Here is a tiny trained network, its code and every weight. The questions are about switching its units off for an input and a target symbol, where a switched-off unit gives its printed mean instead of its output.

import numpy as np


def w(rows, s, z=0):
    codes = np.array(rows[::2]) - 128.0
    scale = np.full(codes.shape[1], s)
    scale[-1] = z or s
    return codes * scale


def f(y):
    return np.maximum(y, 0)


def softmax(a):
    e = np.exp(a - a.max(-1, keepdims=True))
    return e / e.sum(-1, keepdims=True)


def log_softmax(a):
    a = a - a.max(-1, keepdims=True)
    return a - np.log(np.exp(a).sum(-1, keepdims=True))


def net(x, mask):
    ids = ['ΓΘαζμξπ'.index(c) for c in x.split()]
    T = len(ids)
    res = E[ids] + P[:T]
    r = res
    for j in range(2):
        rows = slice(2 * j, 2 * j + 2)
        q, k, v = (r @ M[0][rows].T for M in (Q, K, V))
        z = softmax(np.where(np.tri(T) > 0, q @ k.T / 2**0.5, -1e9)) @ v
        o = O[0][rows]
        res = res + np.where(mask[j], z, o[:, -1]) @ o[:, :-1]
    y = f(res @ A[0][:, :-1].T + A[0][:, -1])
    res = res + np.where(mask[2:10], y, B[0][:, -1]) @ B[0][:, :-1]
    return log_softmax(res[-1] @ U[:, :-1].T + U[:, -1])


Q, K, V, O, A, B = {}, {}, {}, {}, {}, {}
E = w([
[189,100,132,107,206,55,106],'Γ',
[151,210,164,98,157,44,54],'Θ',
[112,110,172,139,241,100,170],'α',
[236,115,211,1,192,33,130],'ζ',
[207,49,221,144,150,38,145],'μ',
[228,227,36,35,226,181,209],'ξ',
[175,126,22,212,57,120,203],'π',
],0.0067)
P = w([
[198,127,88,146,190,69,2],'0',
[181,132,117,157,194,74,74],'1',
[196,132,129,153,188,95,135],'2',
[180,139,117,136,140,111,170],'3',
[203,129,113,100,111,94,192],'4',
[186,148,97,81,81,92,206],'5',
],0.007)
Q[0] = w([
[194,141,101,122,180,52,174],'h1',
[254,154,140,106,194,43,191],'h1',
[57,98,164,127,93,221,62],'h2',
[205,135,89,158,190,56,193],'h2',
],0.0077)
K[0] = w([
[161,142,43,143,44,164,234],'h1',
[187,141,71,124,12,208,237],'h1',
[137,137,161,105,255,84,3],'h2',
[131,129,77,150,12,161,249],'h2',
],0.0068)
V[0] = w([
[164,75,205,102,186,56,61],'h1',
[112,40,188,253,35,73,110],'h1',
[126,192,122,2,179,155,142],'h2',
[144,179,2,193,57,150,139],'h2',
],0.0055)
O[0] = w([
[45,80,55,47,115,29,155,252],'h1',
[111,219,85,239,81,29,254,23],'h1',
[127,78,151,46,85,214,68,115],'h2',
[190,179,144,203,179,155,73,165],'h2',
],0.0064,0.0025)
A[0] = w([
[176,191,109,210,174,138,118,219],'n1',
[148,179,80,254,94,138,90,203],'n2',
[119,127,167,102,85,137,225,174],'n3',
[91,25,44,169,207,157,162,249],'n4',
[164,134,83,169,177,70,195,206],'n5',
[198,160,110,174,232,145,99,163],'n6',
[113,139,77,79,113,50,244,214],'n7',
[134,166,98,42,82,47,66,167],'n8',
],0.0045,0.002)
B[0] = w([
[251,183,162,116,126,78,120,212],'n1',
[189,139,148,64,139,99,94,190],'n2',
[70,101,92,124,49,174,140,151],'n3',
[171,150,161,1,201,86,116,198],'n4',
[102,138,132,126,182,69,171,254],'n5',
[237,171,134,139,184,87,92,232],'n6',
[59,131,82,91,115,62,191,239],'n7',
[118,82,18,153,92,116,100,222],'n8',
],0.0052,0.0044)
U = w([
[162,128,80,113,226,82,74,192],'Γ',
[76,142,38,207,51,155,40,66],'Θ',
[115,169,153,107,152,148,185,254],'α',
[141,117,110,70,26,141,148,32],'ζ',
[30,131,87,144,56,102,250,132],'μ',
[149,41,219,109,151,253,42,135],'ξ',
[176,248,207,229,200,139,141,73],'π',
],0.0046,0.0026)

Each question gives the input, a string of symbols that net reads in full, and the target symbol t.
The units are the heads (2 rows each of Q, K, V and O) and the neurons (one row each of A and B). Each row of codes is followed by its name. A weight is (code - 128) times the scale printed after its matrix; where a second scale follows, it is the last column's (O, A, B and U).
mask holds one flag per unit, heads first, then neurons. A switched-off unit (its flag False) gives its mean, the last column of its rows in O or B, instead of its output. The means were averaged over made-up inputs and are rounded, as every weight is.
A unit's drop is (log p(t) with every unit on - log p(t) with that unit switched off) / (log p(t) with every unit on - log p(t) with every unit switched off).
The circuit of an input: a set's keep is (log p(t) with only the set's units on - log p(t) with every unit switched off) / (log p(t) with every unit on - log p(t) with every unit switched off). Starting from all 10 units, units are removed one at a time, each time the one whose removal leaves the highest keep (on an exact tie, the one counted first), for as long as the keep stays at least 0.8.
units of the circuit, in order: the units of the circuit, biggest drop first
top k neurons: the k neurons with the biggest drops, biggest first
heads that matter: for each layer, one digit per head in row order, 1 if its drop is at least 0.15 and else 0, layers parted by /
drop of u: that unit's drop, to one decimal
input α α α μ μ α, target μ: heads that matter : 11
input μ ζ μ μ π μ, target π: units of the circuit, in order : h1; h2
input Γ ξ ξ α, target ξ: units of the circuit, in order : h1; h2
input μ Θ μ μ Γ, target μ: units of the circuit, in order : h1; h2; n7; n6
input μ μ α, target μ: units of the circuit, in order : h1; h2; n7
input Θ ξ Θ α, target ξ: heads that matter : 11
input μ μ ζ μ, target μ: top neuron : n7
input μ ξ Θ π α ξ, target π: drop of h1 : 0.6
input Γ π μ, target π: drop of n1 : 0.1
input Γ α Θ π Γ Θ, target π: units of the circuit, in order : h1; h2
input μ α μ π Θ, target π: drop of h2 : 0.4
input ζ μ ξ ζ ξ Θ, target ξ: drop of n7 : 0.1
